Here is a tiny trained network, its code and every weight. The questions are about switching its units off for an input and a target symbol, where a switched-off unit gives its printed mean instead of its output.

import numpy as np


def w(rows, s, z=0):
    codes = np.array(rows[::2]) - 128.0
    scale = np.full(codes.shape[1], s)
    scale[-1] = z or s
    return codes * scale


def f(y):
    return y / 2 * (1 + np.tanh(0.7978845608 * (y + 0.044715 * y**3)))


def softmax(a):
    e = np.exp(a - a.max(-1, keepdims=True))
    return e / e.sum(-1, keepdims=True)


def log_softmax(a):
    a = a - a.max(-1, keepdims=True)
    return a - np.log(np.exp(a).sum(-1, keepdims=True))


def net(x, mask):
    ids = ['αβγδζηθλμξστφψω'.index(c) for c in x.split()]
    T = len(ids)
    res = E[ids] + P[:T]
    q, k, v = (res @ M[0].T for M in (Q, K, V))
    z = softmax(np.where(np.tri(T) > 0, q @ k.T / 3**0.5, -1e9)) @ v
    res = res + np.where(mask[0], z, O[0][:, -1]) @ O[0][:, :-1]
    y = f(res @ A[0][:, :-1].T + A[0][:, -1])
    res = res + np.where(mask[1:17], y, B[0][:, -1]) @ B[0][:, :-1]
    return log_softmax(res[-1] @ U[:, :-1].T + U[:, -1])


Q, K, V, O, A, B = {}, {}, {}, {}, {}, {}
E = w([
[207,115,156],'α',
[130,9,113],'β',
[102,130,174],'γ',
[131,152,170],'δ',
[219,65,104],'ζ',
[67,69,135],'η',
[192,37,158],'θ',
[194,103,161],'λ',
[149,58,105],'μ',
[167,89,138],'ξ',
[223,146,170],'σ',
[164,63,127],'τ',
[142,105,148],'φ',
[251,92,118],'ψ',
[124,137,75],'ω',
],0.017)
P = w([
[138,186,254],'0',
[134,70,120],'1',
[133,61,116],'2',
[137,70,125],'3',
[141,73,129],'4',
[139,83,136],'5',
[131,81,133],'6',
[141,80,136],'7',
[132,83,138],'8',
[141,95,142],'9',
[132,89,148],'10',
],0.015)
Q[0] = w([
[124,145,95],'head 1',
[198,12,251],'head 1',
[84,163,233],'head 1',
],0.014)
K[0] = w([
[130,130,101],'head 1',
[121,160,255],'head 1',
[153,56,169],'head 1',
],0.021)
V[0] = w([
[212,6,104],'head 1',
[163,183,114],'head 1',
[228,185,100],'head 1',
],0.021)
O[0] = w([
[160,7,38,1],'head 1',
[86,173,107,147],'head 1',
[85,158,50,215],'head 1',
],0.019,0.0034)
A[0] = w([
[228,202,75,208],'neuron 1',
[118,174,98,168],'neuron 2',
[105,97,162,64],'neuron 3',
[147,98,160,61],'neuron 4',
[106,175,130,137],'neuron 5',
[133,163,164,7],'neuron 6',
[70,177,146,178],'neuron 7',
[145,59,59,140],'neuron 8',
[194,173,141,88],'neuron 9',
[97,198,145,25],'neuron 10',
[120,214,54,3],'neuron 11',
[2,79,82,187],'neuron 12',
[145,74,170,53],'neuron 13',
[113,61,155,79],'neuron 14',
[93,162,84,250],'neuron 15',
[116,159,97,23],'neuron 16',
],0.0075,0.0054)
B[0] = w([
[90,131,214,151],'neuron 1',
[91,122,152,158],'neuron 2',
[158,109,78,142],'neuron 3',
[77,98,68,153],'neuron 4',
[166,111,136,169],'neuron 5',
[176,88,18,182],'neuron 6',
[165,98,172,199],'neuron 7',
[134,229,144,251],'neuron 8',
[72,84,85,173],'neuron 9',
[206,100,35,188],'neuron 10',
[107,23,15,163],'neuron 11',
[177,135,168,234],'neuron 12',
[43,117,84,164],'neuron 13',
[168,160,114,159],'neuron 14',
[46,170,250,186],'neuron 15',
[172,99,59,137],'neuron 16',
],0.012,0.02)
U = w([
[67,141,148,226],'α',
[154,69,43,42],'β',
[213,114,170,9],'γ',
[181,107,109,99],'δ',
[157,209,125,114],'ζ',
[156,1,177,147],'η',
[166,116,62,173],'θ',
[98,156,176,132],'λ',
[153,111,101,170],'μ',
[130,152,181,148],'ξ',
[67,71,47,45],'σ',
[152,123,109,188],'τ',
[153,143,202,253],'φ',
[86,174,60,36],'ψ',
[143,116,123,47],'ω',
],0.0079,0.005)

Each question gives the input, a string of symbols that net reads in full, and the target symbol t.
The units are the heads (3 rows each of Q, K, V and O) and the neurons (one row each of A and B). Each row of codes is followed by its name. A weight is (code - 128) times the scale printed after its matrix; where a second scale follows, it is the last column's (O, A, B and U).
mask holds one flag per unit, heads first, then neurons. A switched-off unit (its flag False) gives its mean, the last column of its rows in O or B, instead of its output. The means were averaged over made-up inputs and are rounded, as every weight is.
A unit's drop is (log p(t) with every unit on - log p(t) with that unit switched off) / (log p(t) with every unit on - log p(t) with every unit switched off).
The circuit of an input: a set's keep is (log p(t) with only the set's units on - log p(t) with every unit switched off) / (log p(t) with every unit on - log p(t) with every unit switched off). Starting from the 12 units with the biggest drops (on a tie, the unit counted first), units are removed one at a time, each time the one whose removal leaves the highest keep (on an exact tie, the one counted first), for as long as the keep stays at least 0.8.
units of the circuit, in order: the units of the circuit, biggest drop first
most important unit: the unit with the biggest drop
top k neurons: the k neurons with the biggest drops, biggest first
drop of u: that unit's drop, to one decimal
input α θ γ, target α: top neuron	(neuron 15)
input α η μ ζ η η, target α: units of the circuit, in order	(neuron 15; head 1)
input ψ ζ τ η ζ σ, target ψ: units of the circuit, in order	(head 1; neuron 8)
input η η δ α σ, target η: units of the circuit, in order	(head 1; neuron 8; neuron 9)
input ψ ξ λ ζ ξ η ψ α, target ψ: top 2 neurons	(neuron 8; neuron 11)
input σ η η η σ γ, target σ: units of the circuit, in order	(neuron 11; head 1)
input ζ γ η φ ξ ζ φ, target ζ: top 2 neurons	(neuron 8; neuron 12)
input θ σ φ η η η λ ζ σ λ, target θ: top 2 neurons	(neuron 8; neuron 15)
input σ η σ η σ η η θ τ, target σ: top 2 neurons	(neuron 11; neuron 8)
input ψ η ζ ζ η ξ η ζ α η λ, target ψ: top 4 neurons	(neuron 8; neuron 11; neuron 15; neuron 7)
input γ τ α σ δ ξ α τ ψ η, target γ: top 3 neurons	(neuron 10; neuron 7; neuron 6)
input α σ σ θ ζ η α φ σ, target α: top 2 neurons	(neuron 15; neuron 6)
input ζ η ζ η ξ, target ζ: top 2 neurons	(neuron 8; neuron 12)
input σ η η, target σ: most important unit	neuron 11
input γ α φ η σ σ α λ, target γ: top 2 neurons	(neuron 10; neuron 7)
input η ζ η η μ α, target η: top 2 neurons	(neuron 8; neuron 9)
input η α φ α η ζ η, target η: top 2 neurons	(neuron 8; neuron 15)
input σ η ξ, target σ: drop of neuron 11	1.9
input φ φ τ β τ η η, target φ: drop of neuron 13	0.1
input σ τ φ, target σ: drop of neuron 5	0.0
input ζ γ γ ζ ζ ζ σ α ζ τ, target ζ: most important unit	neuron 8
